Here is a tiny trained network, its code and every weight. The questions are about switching its units off for an input and a class, where a switched-off unit gives its printed mean instead of its output.

import numpy as np


def w(rows, s, z=0):
    codes = np.array(rows[::2]) - 128.0
    scale = np.full(codes.shape[1], s)
    scale[-1] = z or s
    return codes * scale


def f(y):
    return np.maximum(y, 0)


def log_softmax(a):
    a = a - a.max(-1, keepdims=True)
    return a - np.log(np.exp(a).sum(-1, keepdims=True))


def net(x, mask):
    res = np.array(x, float).reshape(1, 3) / 4 @ E
    y = f(res @ A[0][:, :-1].T + A[0][:, -1])
    res = res + np.where(mask, y, B[0][:, -1]) @ B[0][:, :-1]
    return log_softmax(res[-1] @ U[:, :-1].T + U[:, -1])


A, B = {}, {}
E = w([
[135,249,99,4,139,194,166,65,62,122,122],'x0',
[105,194,189,184,34,67,192,60,108,189,105],'x1',
[146,135,107,117,161,143,169,81,212,182,84],'x2',
],0.015)
A[0] = w([
[161,147,52,2,164,224,109,145,107,106,163,187],'N0',
[147,242,99,50,78,149,182,117,83,129,105,92],'N1',
[189,98,76,149,207,166,54,106,131,142,117,244],'N2',
[162,23,125,198,151,71,147,206,151,122,137,255],'N3',
[114,140,107,108,109,145,116,98,125,25,81,116],'N4',
[76,182,201,181,21,41,172,58,94,200,82,145],'N5',
],0.0088,0.0069)
B[0] = w([
[182,144,82,128,182,161,142,127,74,121,130,236],'N0',
[118,196,170,32,112,196,156,96,158,61,205,223],'N1',
[205,89,159,150,145,110,107,159,104,102,95,196],'N2',
[151,56,144,186,98,95,108,177,145,147,90,251],'N3',
[139,126,104,74,103,140,110,133,117,129,120,153],'N4',
[6,150,116,124,39,103,119,123,172,168,109,241],'N5',
],0.017,0.023)
U = w([
[179,58,195,172,162,134,82,229,168,102,112,254],'0',
[174,159,114,110,198,180,124,139,53,116,156,182],'1',
[75,91,155,197,83,88,96,147,168,244,111,32],'2',
[88,180,236,95,91,176,136,94,132,135,208,7],'3',
],0.011,0.0028)

Each question gives the input, the list of numbers given to net, and the class t.
The units are the neurons (one row each of A and B). Each row of codes is followed by its name. A weight is (code - 128) times the scale printed after its matrix; where a second scale follows, it is the last column's (A, B and U).
mask holds one flag per neuron, in row order. A switched-off neuron (its flag False) gives its mean, the last column of its row in B, instead of its output. The means were averaged over made-up inputs and are rounded, as every weight is.
A unit's drop is (log p(t) with every unit on - log p(t) with that unit switched off) / (log p(t) with every unit on - log p(t) with every unit switched off).
The circuit of an input: a set's keep is (log p(t) with only the set's units on - log p(t) with every unit switched off) / (log p(t) with every unit on - log p(t) with every unit switched off). Starting from all 6 units, units are removed one at a time, each time the one whose removal leaves the highest keep (on an exact tie, the one counted first), for as long as the keep stays at least 0.8.
units of the circuit, in order: the units of the circuit, biggest drop first
k most important neurons: the k neurons with the biggest drops, biggest first
drop of u: that unit's drop, to one decimal
input [1,-7,1], class 1: units of the circuit, in order => [N0]
input [4,-1,-7], class 1: 2 most important neurons => [N5; N0]
input [1,8,5], class 3: 2 most important neurons => [N3; N1]
input [1,-4,6], class 1: 2 most important neurons => [N3; N0]
input [1,-3,1], class 1: 2 most important neurons => [N3; N0]
input [8,0,-2], class 1: 2 most important neurons => [N0; N5]
input [-3,1,-7], class 2: 3 most important neurons => [N2; N0; N1]
input [8,-1,-3], class 1: 2 most important neurons => [N0; N5]
input [2,-8,-2], class 1: drop of N0 => 1.7
input [8,-2,-1], class 1: drop of N0 => 6.7
input [3,-6,-8], class 1: drop of N4 => 0.0
input [2,0,-2], class 1: drop of N5 => 1.9
